Here is a tiny trained network, its code and every weight. The questions are about switching its units off for an input and a class, where a switched-off unit gives its printed mean instead of its output.

import numpy as np


def w(rows, s, z=0):
    codes = np.array(rows[::2]) - 128.0
    scale = np.full(codes.shape[1], s)
    scale[-1] = z or s
    return codes * scale


def f(y):
    return np.maximum(y, 0)


def log_softmax(a):
    a = a - a.max(-1, keepdims=True)
    return a - np.log(np.exp(a).sum(-1, keepdims=True))


def net(x, mask):
    res = np.array(x, float).reshape(1, 4) / 4 @ E
    y = f(res @ A[0][:, :-1].T + A[0][:, -1])
    res = res + np.where(mask, y, B[0][:, -1]) @ B[0][:, :-1]
    return log_softmax(res[-1] @ U[:, :-1].T + U[:, -1])


A, B = {}, {}
E = w([
[238,50,66,120,254,46,108],'x0',
[224,170,211,183,185,162,116],'x1',
[250,159,55,219,52,137,209],'x2',
[101,115,94,39,105,214,217],'x3',
],0.0098)
A[0] = w([
[226,176,111,139,146,166,165,185],'N1',
[108,211,121,127,94,80,248,137],'N2',
[129,95,199,123,192,113,74,127],'N3',
[87,90,30,92,136,103,210,253],'N4',
[161,130,59,132,153,98,103,193],'N5',
[98,123,78,56,61,207,122,157],'N6',
[111,93,76,92,165,144,143,140],'N7',
[184,156,102,158,152,109,144,150],'N8',
[70,92,105,95,145,79,138,138],'N9',
[170,83,83,128,126,107,122,133],'N10',
[89,245,240,99,109,169,109,128],'N11',
[74,92,153,138,170,52,75,199],'N12',
[131,174,88,117,56,110,193,158],'N13',
[97,94,55,166,130,83,93,150],'N14',
[151,96,171,126,213,160,167,185],'N15',
[96,62,77,77,180,94,85,139],'N16',
[148,138,105,155,113,116,15,147],'N17',
],0.011,0.005)
B[0] = w([
[240,58,154,135,130,187,164,229],'N1',
[136,139,141,109,104,200,78,205],'N2',
[122,112,113,1,228,162,115,211],'N3',
[144,35,123,145,69,98,109,247],'N4',
[148,120,108,209,139,44,179,213],'N5',
[84,119,155,88,17,102,129,227],'N6',
[167,37,214,127,93,102,124,185],'N7',
[187,102,100,161,182,176,183,203],'N8',
[62,89,175,79,86,93,130,194],'N9',
[142,110,16,129,119,58,136,194],'N10',
[97,234,146,155,129,34,129,230],'N11',
[29,145,125,98,208,101,114,229],'N12',
[76,119,20,149,18,233,64,216],'N13',
[93,144,135,211,84,32,183,197],'N14',
[202,55,145,114,219,87,103,197],'N15',
[85,62,182,103,144,99,242,232],'N16',
[85,144,71,140,137,147,142,190],'N17',
],0.0081,0.014)
U = w([
[111,111,198,92,130,95,160,22],'0',
[71,168,115,80,198,114,105,201],'1',
[121,252,201,136,85,75,148,251],'2',
[156,149,110,193,97,202,125,114],'3',
[195,108,159,122,177,135,154,190],'4',
[183,205,113,48,111,138,74,11],'5',
[101,121,73,82,33,160,111,168],'6',
[123,139,71,186,128,60,165,81],'7',
],0.013,0.0026)

Each question gives the input, the list of numbers given to net, and the class t.
The units are the neurons (one row each of A and B). Each row of codes is followed by its name. A weight is (code - 128) times the scale printed after its matrix; where a second scale follows, it is the last column's (A, B and U).
mask holds one flag per neuron, in row order. A switched-off neuron (its flag False) gives its mean, the last column of its row in B, instead of its output. The means were averaged over made-up inputs and are rounded, as every weight is.
A unit's drop is (log p(t) with every unit on - log p(t) with that unit switched off) / (log p(t) with every unit on - log p(t) with every unit switched off).
The circuit of an input: a set's keep is (log p(t) with only the set's units on - log p(t) with every unit switched off) / (log p(t) with every unit on - log p(t) with every unit switched off). Starting from the 12 units with the biggest drops (on a tie, the unit counted first), units are removed one at a time, each time the one whose removal leaves the highest keep (on an exact tie, the one counted first), for as long as the keep stays at least 0.8.
units of the circuit, in order: the units of the circuit, biggest drop first
top k neurons: the k neurons with the biggest drops, biggest first
drop of u: that unit's drop, to one decimal
input [0,-5,-5,-6], class 1: units of the circuit, in order : N12
input [1,5,-1,-7], class 1: units of the circuit, in order : N12, N3
input [-6,6,1,7], class 2: top 2 neurons : N11, N4
input [6,7,-8,2], class 1: top 2 neurons : N12, N3
input [-6,-3,6,-6], class 6: top 3 neurons : N13, N5, N1
input [1,-6,-2,1], class 0: top 2 neurons : N13, N16
input [-3,6,-6,5], class 2: top 2 neurons : N11, N12
input [-7,7,-5,-1], class 2: drop of N11 : 0.9
input [4,1,-8,0], class 1: drop of N12 : 1.1
input [0,1,4,-1], class 3: drop of N16 : 0.0
input [-6,-3,-7,2], class 2: drop of N11 : 0.4
